Below is a small trained network, with its code and all its weights. Each question gives an input and a class and asks what happens when units are switched off, that is, made to give their printed mean instead of their output.

import numpy as np


def w(rows, s, z=0):
    codes = np.array(rows[::2]) - 128.0
    scale = np.full(codes.shape[1], s)
    scale[-1] = z or s
    return codes * scale


def norm(h):
    return h / np.sqrt((h * h).mean(-1, keepdims=True) + 1e-5)


def f(y):
    return y / 2 * (1 + np.tanh(0.7978845608 * (y + 0.044715 * y**3)))


def log_softmax(a):
    a = a - a.max(-1, keepdims=True)
    return a - np.log(np.exp(a).sum(-1, keepdims=True))


def net(x, mask):
    res = np.array(x, float).reshape(1, 6) / 4 @ E
    u = 0
    for l in range(2):
        y = f(norm(res) @ A[l][:, :-1].T + A[l][:, -1])
        res = res + np.where(mask[u : u + 10], y, B[l][:, -1]) @ B[l][:, :-1]
        u += 10
    return log_softmax(norm(res)[-1] @ U[:, :-1].T + U[:, -1])


A, B = {}, {}
E = w([
[125,125,129,128,124],'x0',
[128,124,129,130,127],'x1',
[152,170,167,229,74],'x2',
[93,8,89,139,202],'x3',
[132,124,134,122,124],'x4',
[198,108,50,139,88],'x5',
],0.011)
A[0] = w([
[161,154,108,155,99,38],'L0N1',
[62,158,128,134,205,234],'L0N2',
[117,64,145,249,148,92],'L0N3',
[88,72,167,84,107,140],'L0N4',
[115,164,201,195,129,97],'L0N5',
[180,116,34,122,75,215],'L0N6',
[58,135,131,122,196,1],'L0N7',
[69,122,129,135,221,115],'L0N8',
[212,154,117,188,85,14],'L0N9',
[119,192,204,106,123,174],'L0N10',
],0.011,0.005)
B[0] = w([
[62,96,162,102,60,136],'L0N1',
[113,116,179,132,50,250],'L0N2',
[188,182,181,2,99,208],'L0N3',
[147,147,131,56,73,174],'L0N4',
[59,153,145,159,151,203],'L0N5',
[217,138,102,130,175,254],'L0N6',
[206,95,58,120,158,157],'L0N7',
[142,70,130,106,32,213],'L0N8',
[96,109,67,97,40,175],'L0N9',
[62,153,173,138,207,252],'L0N10',
],0.0096,0.0062)
A[1] = w([
[164,230,58,129,78,133],'L1N1',
[204,141,182,186,155,34],'L1N2',
[164,80,56,120,244,202],'L1N3',
[128,164,134,119,196,1],'L1N4',
[177,175,96,219,83,56],'L1N5',
[240,107,134,130,85,168],'L1N6',
[164,164,65,246,97,103],'L1N7',
[103,59,202,104,195,75],'L1N8',
[123,10,89,172,181,144],'L1N9',
[68,111,162,47,155,93],'L1N10',
],0.012,0.0072)
B[1] = w([
[251,25,76,67,217,206],'L1N1',
[236,97,101,83,86,117],'L1N2',
[77,130,165,251,182,226],'L1N3',
[173,78,46,2,111,119],'L1N4',
[46,61,68,129,4,152],'L1N5',
[171,206,137,132,223,253],'L1N6',
[150,49,70,57,24,163],'L1N7',
[172,62,38,2,41,166],'L1N8',
[47,133,72,217,142,171],'L1N9',
[137,137,153,13,90,203],'L1N10',
],0.0087,0.0077)
U = w([
[90,203,242,31,41,108],'0',
[149,69,78,75,50,251],'1',
[237,140,72,133,210,132],'2',
[53,56,50,239,226,2],'3',
[53,248,234,235,14,33],'4',
],0.012,0.006)

Each question gives the input, the list of numbers given to net, and the class t.
The units are the neurons (one row each of A and B). Each row of codes is followed by its name. A weight is (code - 128) times the scale printed after its matrix; where a second scale follows, it is the last column's (A, B and U).
mask holds one flag per neuron, layer by layer. A switched-off neuron (its flag False) gives its mean, the last column of its row in B, instead of its output. The means were averaged over made-up inputs and are rounded, as every weight is.
A unit's drop is (log p(t) with every unit on - log p(t) with that unit switched off) / (log p(t) with every unit on - log p(t) with every unit switched off).
The circuit of an input: a set's keep is (log p(t) with only the set's units on - log p(t) with every unit switched off) / (log p(t) with every unit on - log p(t) with every unit switched off). Starting from the 12 units with the biggest drops (on a tie, the unit counted first), units are removed one at a time, each time the one whose removal leaves the highest keep (on an exact tie, the one counted first), for as long as the keep stays at least 0.8.
units of the circuit, in order: the units of the circuit, biggest drop first
unit that matters most: the unit with the biggest drop
top k neurons: the k neurons with the biggest drops, biggest first
top k neurons in layer l: the k neurons of layer l with the biggest drops, biggest first
drop when u is switched off: that unit's drop, to one decimal
input [7,-3,-1,-3,-4,3], class 2: units of the circuit, in order => L0N6
input [-1,8,8,1,2,-6], class 0: top 2 neurons in layer 0 => L0N3, L0N10
input [0,-2,-2,2,6,6], class 3: top 3 neurons => L1N3, L0N3, L1N9
input [-3,-6,-7,1,3,7], class 3: units of the circuit, in order => L1N3, L0N3
input [4,7,7,8,-4,1], class 2: top 2 neurons => L0N3, L1N6
input [4,0,1,-7,-4,-2], class 4: units of the circuit, in order => L0N3, L1N10
input [0,5,1,-3,1,-3], class 4: top 2 neurons => L0N3, L1N1
input [-8,-8,1,1,5,0], class 0: top 2 neurons => L0N6, L0N3
input [2,4,6,-4,2,6], class 1: top 2 neurons in layer 1 => L1N5, L1N7
input [4,-6,-2,1,-4,5], class 3: top 2 neurons => L1N3, L0N3
input [5,4,7,-2,-6,6], class 1: top 2 neurons => L1N5, L1N7
input [1,8,-6,-1,-1,1], class 2: top 3 neurons => L0N10, L0N3, L0N4
input [5,8,0,6,-3,8], class 3: top 2 neurons => L1N3, L1N9
input [5,2,2,-6,-7,4], class 1: unit that matters most => L1N5
input [-3,-3,8,1,-8,-5], class 0: top 4 neurons => L0N3, L1N3, L1N9, L0N10
input [-8,5,2,6,-3,-6], class 0: top 2 neurons in layer 0 => L0N3, L0N2
input [7,-1,3,7,1,-1], class 0: top 2 neurons => L0N3, L1N1
input [7,1,1,-1,0,1], class 1: top 2 neurons in layer 0 => L0N3, L0N4
input [-5,-7,-4,8,-5,3], class 3: drop when L1N3 is switched off => 0.1
input [3,8,-1,-8,3,3], class 2: drop when L1N1 is switched off => 0.6
input [0,8,-1,5,4,4], class 3: drop when L1N6 is switched off => -0.1
input [-3,-8,-5,8,-8,-4], class 1: unit that matters most => L0N2
